Here is a tiny trained network, its code and every weight. The questions are about switching its units off for an input and a class, where a switched-off unit gives its printed mean instead of its output.

import numpy as np


def w(rows, s, z=0):
    codes = np.array(rows[::2]) - 128.0
    scale = np.full(codes.shape[1], s)
    scale[-1] = z or s
    return codes * scale


def f(y):
    return y / 2 * (1 + np.tanh(0.7978845608 * (y + 0.044715 * y**3)))


def log_softmax(a):
    a = a - a.max(-1, keepdims=True)
    return a - np.log(np.exp(a).sum(-1, keepdims=True))


def net(x, mask):
    res = np.array(x, float).reshape(1, 6) / 4 @ E
    y = f(res @ A[0][:, :-1].T + A[0][:, -1])
    res = res + np.where(mask, y, B[0][:, -1]) @ B[0][:, :-1]
    return log_softmax(res[-1] @ U[:, :-1].T + U[:, -1])


A, B = {}, {}
E = w([
[121,217,72,233,110,53],'x0',
[140,29,55,125,91,154],'x1',
[175,120,193,178,124,184],'x2',
[72,44,169,126,135,66],'x3',
[41,166,131,74,198,201],'x4',
[215,118,146,161,253,108],'x5',
],0.0047)
A[0] = w([
[101,74,84,130,81,101,142],'neuron 1',
[155,151,109,159,167,97,161],'neuron 2',
[109,171,138,144,113,151,156],'neuron 3',
[117,137,196,102,100,94,171],'neuron 4',
[118,106,124,127,106,119,164],'neuron 5',
[153,133,97,118,129,134,159],'neuron 6',
[126,145,160,200,190,167,177],'neuron 7',
[103,85,92,133,90,109,148],'neuron 8',
[154,162,96,113,111,133,155],'neuron 9',
[168,131,96,121,136,133,171],'neuron 10',
[117,245,99,150,66,132,150],'neuron 11',
[106,161,140,129,89,121,166],'neuron 12',
[139,120,111,124,135,140,162],'neuron 13',
[205,74,120,126,131,165,157],'neuron 14',
[187,192,99,190,206,38,145],'neuron 15',
[143,168,130,157,137,175,151],'neuron 16',
[128,134,145,151,156,99,156],'neuron 17',
[79,31,44,142,64,95,129],'neuron 18',
[134,78,131,119,98,119,227],'neuron 19',
[100,220,135,167,105,191,167],'neuron 20',
[95,107,135,129,75,92,212],'neuron 21',
[126,120,147,142,144,112,160],'neuron 22',
[131,138,147,170,185,74,130],'neuron 23',
[84,148,155,131,73,89,254],'neuron 24',
[143,113,107,66,139,119,198],'neuron 25',
[92,127,155,112,195,214,189],'neuron 26',
[173,29,211,122,87,123,211],'neuron 27',
[183,199,47,92,81,180,181],'neuron 28',
[80,111,135,58,171,144,159],'neuron 29',
[135,149,129,147,139,136,163],'neuron 30',
[54,93,149,7,190,150,148],'neuron 31',
[205,25,153,123,97,152,150],'neuron 32',
[90,122,136,94,191,187,191],'neuron 33',
[165,90,126,148,161,217,229],'neuron 34',
[189,156,87,125,143,103,135],'neuron 35',
],0.011,0.0021)
B[0] = w([
[80,100,158,159,109,79,180],'neuron 1',
[140,152,177,114,143,138,174],'neuron 2',
[110,144,98,132,148,114,152],'neuron 3',
[165,125,92,90,111,116,152],'neuron 4',
[124,120,131,142,110,105,143],'neuron 5',
[110,123,138,130,119,151,141],'neuron 6',
[119,116,161,138,205,104,192],'neuron 7',
[91,108,152,150,112,89,167],'neuron 8',
[104,148,129,127,107,156,145],'neuron 9',
[112,124,146,132,124,161,149],'neuron 10',
[96,231,61,134,108,140,217],'neuron 11',
[124,154,93,125,119,112,151],'neuron 12',
[121,115,133,131,127,143,139],'neuron 13',
[140,111,124,179,123,194,188],'neuron 14',
[173,219,246,90,146,135,253],'neuron 15',
[89,140,125,141,164,134,159],'neuron 16',
[154,131,144,118,147,107,151],'neuron 17',
[41,72,201,183,98,62,229],'neuron 18',
[144,110,132,167,95,103,174],'neuron 19',
[80,158,61,149,170,106,200],'neuron 20',
[111,132,114,140,93,63,173],'neuron 21',
[150,118,132,123,137,114,142],'neuron 22',
[178,137,165,115,156,90,179],'neuron 23',
[127,152,82,118,106,69,183],'neuron 24',
[128,103,134,116,83,137,160],'neuron 25',
[99,55,105,83,186,133,211],'neuron 26',
[221,108,74,179,95,136,230],'neuron 27',
[72,161,102,127,77,199,196],'neuron 28',
[130,99,126,52,105,149,190],'neuron 29',
[119,143,136,127,151,130,144],'neuron 30',
[139,79,140,1,70,167,242],'neuron 31',
[181,105,110,219,122,183,220],'neuron 32',
[116,72,107,70,163,143,200],'neuron 33',
[116,75,123,155,184,182,204],'neuron 34',
[113,145,171,114,117,169,161],'neuron 35',
],0.036,0.0055)
U = w([
[221,172,212,107,193,72,188],'0',
[105,188,181,114,126,202,34],'1',
[214,94,54,163,66,35,7],'2',
[61,98,94,119,234,146,85],'3',
[78,217,3,125,107,99,168],'4',
[127,45,104,5,103,171,175],'5',
[198,63,102,232,122,216,145],'6',
[47,79,173,196,72,41,162],'7',
],0.0042,0.0017)

Each question gives the input, the list of numbers given to net, and the class t.
The units are the neurons (one row each of A and B). Each row of codes is followed by its name. A weight is (code - 128) times the scale printed after its matrix; where a second scale follows, it is the last column's (A, B and U).
mask holds one flag per neuron, in row order. A switched-off neuron (its flag False) gives its mean, the last column of its row in B, instead of its output. The means were averaged over made-up inputs and are rounded, as every weight is.
A unit's drop is (log p(t) with every unit on - log p(t) with that unit switched off) / (log p(t) with every unit on - log p(t) with every unit switched off).
The circuit of an input: a set's keep is (log p(t) with only the set's units on - log p(t) with every unit switched off) / (log p(t) with every unit on - log p(t) with every unit switched off). Starting from the 12 units with the biggest drops (on a tie, the unit counted first), units are removed one at a time, each time the one whose removal leaves the highest keep (on an exact tie, the one counted first), for as long as the keep stays at least 0.8.
circuit, biggest first: the units of the circuit, biggest drop first
k most important neurons: the k neurons with the biggest drops, biggest first
drop when u is switched off: that unit's drop, to one decimal
input [-5,-8,2,7,-5,3], class 2: circuit, biggest first -> neuron 27; neuron 4
input [-6,4,-7,7,-3,7], class 6: 2 most important neurons -> neuron 32; neuron 27
input [-8,2,-6,-4,-4,-8], class 7: circuit, biggest first -> neuron 18
input [8,8,2,-5,1,0], class 1: circuit, biggest first -> neuron 15; neuron 27
input [7,-2,-6,-1,-5,-1], class 1: circuit, biggest first -> neuron 15; neuron 11
input [-2,3,1,4,-6,-2], class 7: 2 most important neurons -> neuron 18; neuron 1
input [5,8,8,-7,2,3], class 1: circuit, biggest first -> neuron 27; neuron 28
input [0,3,-8,8,-4,7], class 7: 2 most important neurons -> neuron 18; neuron 1
input [-4,8,-7,6,-4,7], class 6: 3 most important neurons -> neuron 32; neuron 27; neuron 14
input [-3,5,-2,-5,-8,-2], class 6: 2 most important neurons -> neuron 32; neuron 14
input [-5,5,1,-5,-6,-8], class 7: 4 most important neurons -> neuron 18; neuron 1; neuron 8; neuron 21
input [3,2,0,0,-2,2], class 0: drop when neuron 16 is switched off -> 0.0
input [-1,8,-4,8,5,-3], class 7: drop when neuron 18 is switched off -> 2.5
input [5,-7,-3,-4,-3,5], class 0: most important neuron -> neuron 15
input [7,4,-6,-1,6,-1], class 4: drop when neuron 11 is switched off -> 0.3
input [-6,0,7,-1,2,8], class 6: drop when neuron 32 is switched off -> 0.1
